Here is a tiny trained network, its code and every weight. The questions are about switching its units off for an input and a target symbol, where a switched-off unit gives its printed mean instead of its output.

import numpy as np


def w(rows, s, z=0):
    codes = np.array(rows[::2]) - 128.0
    scale = np.full(codes.shape[1], s)
    scale[-1] = z or s
    return codes * scale


def norm(h):
    return h / np.sqrt((h * h).mean(-1, keepdims=True) + 1e-5)


def f(y):
    return y / 2 * (1 + np.tanh(0.7978845608 * (y + 0.044715 * y**3)))


def softmax(a):
    e = np.exp(a - a.max(-1, keepdims=True))
    return e / e.sum(-1, keepdims=True)


def log_softmax(a):
    a = a - a.max(-1, keepdims=True)
    return a - np.log(np.exp(a).sum(-1, keepdims=True))


def net(x, mask):
    ids = ['Φβεθτω'.index(c) for c in x.split()]
    T = len(ids)
    res = E[ids] + P[:T]
    r = norm(res)
    for j in range(3):
        rows = slice(3 * j, 3 * j + 3)
        q, k, v = (r @ M[0][rows].T for M in (Q, K, V))
        z = softmax(np.where(np.tri(T) > 0, q @ k.T / 3**0.5, -1e9)) @ v
        o = O[0][rows]
        res = res + np.where(mask[j], z, o[:, -1]) @ o[:, :-1]
    y = f(norm(res) @ A[0][:, :-1].T + A[0][:, -1])
    res = res + np.where(mask[3:19], y, B[0][:, -1]) @ B[0][:, :-1]
    return log_softmax(norm(res)[-1] @ U[:, :-1].T + U[:, -1])


Q, K, V, O, A, B = {}, {}, {}, {}, {}, {}
E = w([
[138,195,162,66],'Φ',
[140,189,161,65],'β',
[125,208,160,70],'ε',
[207,112,172,66],'θ',
[4,54,66,102],'τ',
[202,175,135,240],'ω',
],0.0026)
P = w([
[161,132,2,105],'0',
[156,143,55,102],'1',
[150,144,82,106],'2',
[144,142,100,108],'3',
[140,140,113,107],'4',
[137,138,123,109],'5',
[134,138,132,113],'6',
[131,136,140,115],'7',
[129,136,150,117],'8',
[126,136,158,120],'9',
[123,136,172,125],'10',
[121,137,180,128],'11',
[120,132,184,132],'12',
],0.0049)
Q[0] = w([
[128,180,137,87],'H0',
[153,121,90,148],'H0',
[144,181,118,84],'H0',
[78,114,58,186],'H1',
[90,89,98,105],'H1',
[146,106,25,227],'H1',
[142,120,61,138],'H2',
[92,42,12,222],'H2',
[70,129,107,204],'H2',
],0.011)
K[0] = w([
[138,199,157,101],'H0',
[158,101,79,101],'H0',
[158,199,134,84],'H0',
[156,112,48,95],'H1',
[80,102,8,138],'H1',
[187,173,63,104],'H1',
[145,132,2,127],'H2',
[122,159,27,84],'H2',
[105,115,89,74],'H2',
],0.0088)
V[0] = w([
[128,144,93,45],'H0',
[221,222,172,166],'H0',
[122,227,184,83],'H0',
[4,121,94,108],'H1',
[253,239,93,197],'H1',
[223,215,247,137],'H1',
[237,85,90,198],'H2',
[128,230,98,250],'H2',
[29,146,60,72],'H2',
],0.0031)
O[0] = w([
[92,163,156,206,252],'H0',
[182,186,13,149,193],'H0',
[146,127,71,174,219],'H0',
[187,204,188,43,90],'H1',
[4,43,190,142,183],'H1',
[79,70,40,131,179],'H1',
[144,171,177,246,137],'H2',
[71,148,247,107,68],'H2',
[123,52,145,106,116],'H2',
],0.0032,0.0025)
A[0] = w([
[104,126,136,143,183],'N0',
[149,2,117,122,16],'N1',
[158,115,233,132,3],'N2',
[117,116,163,169,121],'N3',
[121,121,93,123,108],'N4',
[179,149,147,164,159],'N5',
[127,136,123,142,119],'N6',
[123,116,97,123,150],'N7',
[120,143,120,131,130],'N8',
[149,98,155,120,125],'N9',
[139,125,108,145,151],'N10',
[125,89,172,87,86],'N11',
[130,92,141,144,70],'N12',
[144,80,145,129,80],'N13',
[75,109,123,108,75],'N14',
[109,135,199,219,120],'N15',
],0.011,0.0022)
B[0] = w([
[150,157,131,118,156],'N0',
[74,135,127,174,189],'N1',
[66,131,181,131,102],'N2',
[128,183,168,77,111],'N3',
[120,130,188,154,235],'N4',
[132,178,95,64,218],'N5',
[126,127,118,142,150],'N6',
[109,144,177,145,249],'N7',
[124,96,130,157,173],'N8',
[104,141,123,150,80],'N9',
[129,151,129,149,232],'N10',
[155,157,127,181,110],'N11',
[139,114,113,136,80],'N12',
[107,143,100,149,80],'N13',
[141,139,108,73,158],'N14',
[81,254,217,110,225],'N15',
],0.0063,0.0017)
U = w([
[19,75,108,48,108],'Φ',
[88,241,214,133,194],'β',
[106,112,87,254,171],'ε',
[219,159,53,77,173],'θ',
[184,88,209,140,111],'τ',
[133,109,155,122,5],'ω',
],0.0073,0.0025)

Each question gives the input, a string of symbols that net reads in full, and the target symbol t.
The units are the heads (3 rows each of Q, K, V and O) and the neurons (one row each of A and B). Each row of codes is followed by its name. A weight is (code - 128) times the scale printed after its matrix; where a second scale follows, it is the last column's (O, A, B and U).
mask holds one flag per unit, heads first, then neurons. A switched-off unit (its flag False) gives its mean, the last column of its rows in O or B, instead of its output. The means were averaged over made-up inputs and are rounded, as every weight is.
A unit's drop is (log p(t) with every unit on - log p(t) with that unit switched off) / (log p(t) with every unit on - log p(t) with every unit switched off).
The circuit of an input: a set's keep is (log p(t) with only the set's units on - log p(t) with every unit switched off) / (log p(t) with every unit on - log p(t) with every unit switched off). Starting from the 12 units with the biggest drops (on a tie, the unit counted first), units are removed one at a time, each time the one whose removal leaves the highest keep (on an exact tie, the one counted first), for as long as the keep stays at least 0.8.
units of the circuit, in order: the units of the circuit, biggest drop first
most important unit: the unit with the biggest drop
k most important neurons: the k neurons with the biggest drops, biggest first
heads that matter: for each layer, one digit per head in row order, 1 if its drop is at least 0.15 and else 0, layers parted by /
input ε ε θ τ ε β τ ε ω τ β ε, target θ: most important unit	H1
input θ θ β Φ ε θ β, target ε: units of the circuit, in order	(N15; H1; N5)
input Φ θ Φ θ Φ ε ω θ τ θ τ θ, target θ: heads that matter	010
input ε ε θ ε, target ε: units of the circuit, in order	(N15; N5; H1)
input θ τ β Φ, target θ: 2 most important neurons	(N15; N1)
input ω ω β β θ β β, target ε: units of the circuit, in order	(N15; N5; H1)
input τ ε θ θ θ ω β Φ ε, target Φ: units of the circuit, in order	(H1; N15)
input τ ε θ τ β θ β ε θ Φ ε τ, target τ: 3 most important neurons	(N5; N15; N11)
input ω θ ε θ θ β ε Φ, target Φ: units of the circuit, in order	(H1; N15)
input θ τ ε θ θ ε, target ε: units of the circuit, in order	(N15; H1; N5)
input ω θ τ θ τ θ τ θ τ β ε Φ, target Φ: units of the circuit, in order	(H2; N15; H1; N10)
input β β β τ τ, target θ: heads that matter	110
input β ε ω, target β: units of the circuit, in order	(H1; N15)
input τ β θ τ β ω θ Φ Φ ε, target Φ: most important unit	H2
input ω θ θ, target β: units of the circuit, in order	(H1; H2)
input ε β Φ τ ω ε θ β ε β, target Φ: units of the circuit, in order	(N15; H1)
input τ τ ε θ θ τ θ β, target θ: heads that matter	000
input τ θ Φ ε τ θ τ β θ, target θ: 2 most important neurons	(N5; N15)
input ε τ θ ε ω τ θ θ τ β θ Φ Φ, target ε: 3 most important neurons	(N15; N5; N3)
input τ ω θ, target β: 2 most important neurons	(N15; N2)
